Below are the code and all the weights of a small trained network. Each question names an input and a target symbol and asks about switching units off, where a switched-off unit gives its printed mean instead of its output.

import numpy as np


def w(rows, s, z=0):
    codes = np.array(rows[::2]) - 128.0
    scale = np.full(codes.shape[1], s)
    scale[-1] = z or s
    return codes * scale


def norm(h):
    return h / np.sqrt((h * h).mean(-1, keepdims=True) + 1e-5)


def f(y):
    return np.maximum(y, 0)


def softmax(a):
    e = np.exp(a - a.max(-1, keepdims=True))
    return e / e.sum(-1, keepdims=True)


def log_softmax(a):
    a = a - a.max(-1, keepdims=True)
    return a - np.log(np.exp(a).sum(-1, keepdims=True))


def net(x, mask):
    ids = ['ΔΛΠΣΨΩαβγεζηθμτφ'.index(c) for c in x.split()]
    T = len(ids)
    res = E[ids] + P[:T]
    u = 0
    for l in range(2):
        r = norm(res)
        for j in range(2):
            rows = slice(2 * j, 2 * j + 2)
            q, k, v = (r @ M[l][rows].T for M in (Q, K, V))
            z = softmax(np.where(np.tri(T) > 0, q @ k.T / 2**0.5, -1e9)) @ v
            o = O[l][rows]
            res = res + np.where(mask[u + j], z, o[:, -1]) @ o[:, :-1]
        u += 2
        y = f(norm(res) @ A[l][:, :-1].T + A[l][:, -1])
        res = res + np.where(mask[u : u + 12], y, B[l][:, -1]) @ B[l][:, :-1]
        u += 12
    return log_softmax(norm(res)[-1] @ U[:, :-1].T + U[:, -1])


Q, K, V, O, A, B = {}, {}, {}, {}, {}, {}
E = w([
[125,122,119,182,141,118,97,78,54],'Δ',
[108,103,108,100,3,214,228,148,134],'Λ',
[77,193,129,116,108,130,82,116,172],'Π',
[137,148,127,160,125,96,130,80,49],'Σ',
[94,62,81,87,144,124,143,124,58],'Ψ',
[143,144,215,140,82,96,95,141,141],'Ω',
[122,151,214,115,104,95,126,117,166],'α',
[81,164,144,97,111,80,121,167,80],'β',
[120,122,131,106,126,85,187,68,125],'γ',
[131,162,157,130,179,122,163,105,71],'ε',
[173,169,89,75,79,160,104,106,142],'ζ',
[61,120,130,211,30,195,134,156,76],'η',
[145,203,151,119,127,145,137,178,160],'θ',
[97,183,108,151,114,94,116,162,172],'μ',
[123,133,122,199,155,101,158,142,139],'τ',
[87,155,99,116,195,153,120,111,168],'φ',
],0.023)
P = w([
[32,147,216,212,60,235,195,75,95],'0',
[45,160,195,199,72,207,190,79,102],'1',
[70,160,190,197,83,187,199,93,96],'2',
[74,179,177,198,95,155,175,88,104],'3',
[89,184,163,185,104,134,173,98,106],'4',
[103,179,161,172,121,121,154,104,108],'5',
[115,176,149,160,130,101,152,118,113],'6',
[129,171,146,150,145,89,140,129,120],'7',
[143,156,134,141,157,78,126,135,120],'8',
[160,150,128,128,169,61,122,143,125],'9',
[176,148,116,119,183,45,116,149,125],'10',
[195,136,111,111,195,26,107,161,122],'11',
[205,138,105,100,208,11,94,165,136],'12',
[223,128,97,85,224,2,82,167,143],'13',
],0.0088)
Q[0] = w([
[113,24,27,17,38,178,145,179,68],'L0H1',
[110,203,103,172,167,96,26,137,99],'L0H1',
[110,72,105,68,79,111,53,111,118],'L0H2',
[126,204,176,160,153,8,81,76,147],'L0H2',
],0.018)
K[0] = w([
[6,128,199,169,52,220,118,113,25],'L0H1',
[173,83,161,92,169,56,64,160,120],'L0H1',
[174,94,166,106,92,144,63,93,104],'L0H2',
[205,147,95,85,247,10,83,187,137],'L0H2',
],0.018)
V[0] = w([
[177,151,32,166,105,170,103,157,136],'L0H1',
[52,109,88,150,188,101,212,123,151],'L0H1',
[143,200,145,82,203,175,193,247,78],'L0H2',
[141,140,175,48,55,132,99,54,57],'L0H2',
],0.013)
O[0] = w([
[160,153,145,174,199,254,81,193,137,54],'L0H1',
[128,43,162,196,130,54,91,78,191,175],'L0H1',
[157,191,43,60,95,100,253,68,153,254],'L0H2',
[141,90,136,53,119,128,34,79,82,96],'L0H2',
],0.0066,0.0077)
A[0] = w([
[210,101,112,57,49,166,43,58,131,109],'L0N1',
[43,108,152,55,183,61,131,206,84,134],'L0N2',
[98,178,193,86,213,153,113,113,89,1],'L0N3',
[147,169,131,211,163,98,121,91,150,88],'L0N4',
[54,1,46,22,132,193,185,179,96,118],'L0N5',
[131,59,49,211,49,155,120,177,116,100],'L0N6',
[88,183,138,101,66,141,146,157,189,243],'L0N7',
[192,89,174,135,88,169,127,64,198,160],'L0N8',
[129,77,71,117,47,178,203,88,124,141],'L0N9',
[166,155,27,190,43,121,59,162,93,154],'L0N10',
[116,94,131,128,199,103,167,120,63,180],'L0N11',
[127,123,176,119,203,85,31,115,142,111],'L0N12',
],0.013,0.0036)
B[0] = w([
[103,100,33,107,79,180,181,38,127,201],'L0N1',
[42,208,116,130,107,104,129,124,133,178],'L0N2',
[140,163,176,146,144,163,62,164,87,154],'L0N3',
[129,99,97,95,164,163,143,105,77,217],'L0N4',
[121,2,164,163,108,27,64,87,197,161],'L0N5',
[49,170,152,76,89,141,157,206,164,162],'L0N6',
[136,74,131,134,151,117,101,121,13,254],'L0N7',
[134,135,140,141,160,150,146,119,80,159],'L0N8',
[143,57,195,109,158,162,128,154,101,210],'L0N9',
[111,105,64,62,96,137,146,152,118,172],'L0N10',
[140,193,166,136,115,102,82,115,98,200],'L0N11',
[168,77,103,140,111,86,71,111,84,172],'L0N12',
],0.017,0.0094)
Q[1] = w([
[129,124,136,217,127,183,165,132,177],'L1H1',
[154,146,174,42,84,147,49,129,247],'L1H1',
[88,116,100,241,140,169,168,169,133],'L1H2',
[177,140,147,145,250,133,226,102,45],'L1H2',
],0.016)
K[1] = w([
[89,114,180,179,209,209,153,68,116],'L1H1',
[85,124,193,158,15,147,108,84,61],'L1H1',
[75,44,146,145,133,214,170,122,150],'L1H2',
[160,117,64,95,249,63,156,213,169],'L1H2',
],0.019)
V[1] = w([
[153,124,151,66,252,148,68,28,114],'L1H1',
[181,126,135,20,86,149,83,174,135],'L1H1',
[233,174,169,227,69,127,188,107,120],'L1H2',
[116,185,194,115,186,136,118,44,199],'L1H2',
],0.025)
O[1] = w([
[119,148,94,55,146,138,116,216,245,185],'L1H1',
[167,181,161,95,28,153,113,91,140,13],'L1H1',
[131,104,222,99,136,82,118,135,23,100],'L1H2',
[51,102,108,58,158,146,79,72,101,4],'L1H2',
],0.013,0.015)
A[1] = w([
[179,107,157,164,188,42,56,4,227,24],'L1N1',
[134,148,179,28,160,194,80,100,112,77],'L1N2',
[190,132,212,151,101,123,185,140,135,70],'L1N3',
[163,163,98,104,101,86,94,105,132,93],'L1N4',
[33,168,166,151,84,74,135,143,162,98],'L1N5',
[163,160,147,220,143,141,110,183,154,70],'L1N6',
[53,111,115,178,85,46,59,99,168,4],'L1N7',
[91,174,141,159,17,147,93,183,140,56],'L1N8',
[86,183,131,114,99,166,93,149,69,137],'L1N9',
[221,101,104,102,132,187,34,154,98,62],'L1N10',
[104,77,145,173,86,69,30,181,160,134],'L1N11',
[171,118,131,25,143,118,192,116,101,71],'L1N12',
],0.017,0.0037)
B[1] = w([
[104,194,255,188,89,154,65,112,214,182],'L1N1',
[66,187,119,165,151,78,121,104,111,179],'L1N2',
[196,140,106,60,136,154,159,184,130,237],'L1N3',
[130,47,107,132,133,124,107,125,131,226],'L1N4',
[98,126,76,141,118,90,204,104,153,192],'L1N5',
[115,148,129,188,133,161,114,47,155,208],'L1N6',
[185,201,159,104,129,42,156,151,160,236],'L1N7',
[25,120,184,96,135,151,140,178,65,229],'L1N8',
[127,158,142,150,97,152,159,193,188,208],'L1N9',
[206,161,81,103,158,42,100,97,102,199],'L1N10',
[127,61,145,133,125,209,109,116,127,213],'L1N11',
[117,121,172,89,175,185,125,72,146,254],'L1N12',
],0.024,0.0077)
U = w([
[105,94,83,111,200,141,130,169,202,28],'Δ',
[115,140,100,117,106,53,207,114,141,51],'Λ',
[152,153,146,157,75,135,142,55,55,128],'Π',
[121,81,141,185,185,99,154,125,76,126],'Σ',
[116,93,59,109,98,182,158,50,140,139],'Ψ',
[70,152,146,83,175,130,117,56,119,109],'Ω',
[164,165,85,204,143,168,164,113,158,137],'α',
[164,110,85,130,136,95,110,92,129,121],'β',
[122,228,121,146,144,137,92,148,107,113],'γ',
[132,10,151,123,101,149,150,129,147,69],'ε',
[144,96,91,93,106,91,76,163,94,162],'ζ',
[126,122,106,149,145,191,59,117,125,168],'η',
[122,123,123,139,122,158,111,119,120,135],'θ',
[136,121,182,157,108,115,105,109,189,253],'μ',
[196,133,157,79,147,153,178,139,115,137],'τ',
[71,134,126,132,80,178,162,176,106,143],'φ',
],0.012,0.0034)

Each question gives the input, a string of symbols that net reads in full, and the target symbol t.
The units are the heads (2 rows each of Q, K, V and O) and the neurons (one row each of A and B). Each row of codes is followed by its name. A weight is (code - 128) times the scale printed after its matrix; where a second scale follows, it is the last column's (O, A, B and U).
mask holds one flag per unit, layer by layer, with each layer's heads first. A switched-off unit (its flag False) gives its mean, the last column of its rows in O or B, instead of its output. The means were averaged over made-up inputs and are rounded, as every weight is.
A unit's drop is (log p(t) with every unit on - log p(t) with that unit switched off) / (log p(t) with every unit on - log p(t) with every unit switched off).
The circuit of an input: a set's keep is (log p(t) with only the set's units on - log p(t) with every unit switched off) / (log p(t) with every unit on - log p(t) with every unit switched off). Starting from the 12 units with the biggest drops (on a tie, the unit counted first), units are removed one at a time, each time the one whose removal leaves the highest keep (on an exact tie, the one counted first), for as long as the keep stays at least 0.8.
units of the circuit, in order: the units of the circuit, biggest drop first
unit that matters most: the unit with the biggest drop
k most important neurons of layer l: the k neurons of layer l with the biggest drops, biggest first
which heads matter: for each layer, one digit per head in row order, 1 if its drop is at least 0.15 and else 0, layers parted by /
input θ μ μ ε Π θ Ω θ θ φ θ, target Δ: unit that matters most => L1H1
input η Σ Σ θ β Π Π, target Ψ: units of the circuit, in order => L0H2, L0N1
input β ε ζ Π γ θ Σ β μ Σ θ, target α: which heads matter => 10 / 01
input α θ Σ ε Π Π Ψ Ψ ε Ω, target Ω: which heads matter => 00 / 01
input η Σ Ψ φ α θ, target Δ: units of the circuit, in order => L0N7, L1H1, L0N4, L0H1
input Σ γ τ Ω α β, target Λ: which heads matter => 00 / 00
input Ω Ω Σ Σ Σ Σ ε Δ Π Σ, target ζ: units of the circuit, in order => L0H2, L0N12, L1H1
input Π Σ ζ γ α α Σ θ μ Σ τ θ, target Σ: units of the circuit, in order => L0N7, L1H1
input Λ β ε ε η θ ζ φ η Δ Ω Ψ Π, target φ: units of the circuit, in order => L0H1, L1N8, L1H1
input Ψ Σ Σ Π θ Π Ψ Σ Π μ Σ τ γ, target Σ: which heads matter => 01 / 10
input μ ε Ω θ τ Δ Σ μ γ, target α: which heads matter => 00 / 01
input Ω Σ α τ α ε Σ Ψ η β γ α Ω, target μ: which heads matter => 10 / 00
input ε θ Π, target τ: which heads matter => 01 / 01
input Σ μ μ γ Π τ Π Σ γ, target μ: most important neuron of layer 0 => L0N4
input Σ Ψ Ψ Σ, target β: which heads matter => 01 / 00
input Σ Ω ζ β Σ Π α ζ Δ Π θ Σ μ Σ, target α: which heads matter => 01 / 01
input Σ Σ α θ ε Σ Π Σ Π τ Σ θ, target Σ: which heads matter => 11 / 10
input τ ε ζ Σ Σ α Π, target Λ: which heads matter => 11 / 00
input μ Ω Ω μ Σ Σ Σ, target ζ: which heads matter => 01 / 10
input θ γ α μ ε τ Π Σ γ η Π Π η Π, target Π: units of the circuit, in order => L1H1, L0N10
input η Ψ Σ Ω ε θ Δ Σ Ω Π τ ε, target Σ: units of the circuit, in order => L0H2, L1H1
input θ Π Σ α ζ Σ Ψ Π μ, target α: unit that matters most => L1H2
input Ψ τ θ θ ε Δ Π τ ε η α, target Π: units of the circuit, in order => L1H1, L0N6
input Σ Π α η Σ γ τ Σ Σ Σ Λ, target ε: which heads matter => 00 / 00
input Π α Δ, target Λ: units of the circuit, in order => L0H1, L0N7
input β τ η Ψ α τ Ω Σ Π Π, target ζ: 2 most important neurons of layer 0 => L0N12, L0N10
input α μ μ μ Ω α ε Σ τ β τ μ, target Σ: units of the circuit, in order => L0H2, L1H1
input ε ε η β Σ τ Σ ε Σ α ε Λ γ Π, target μ: units of the circuit, in order => L0H1, L1N1
input α α τ ε Π Σ φ θ Σ, target Δ: most important neuron of layer 0 => L0N7
input Ω μ Ψ Ω Σ Π Π, target ζ: units of the circuit, in order => L0H2, L0N12
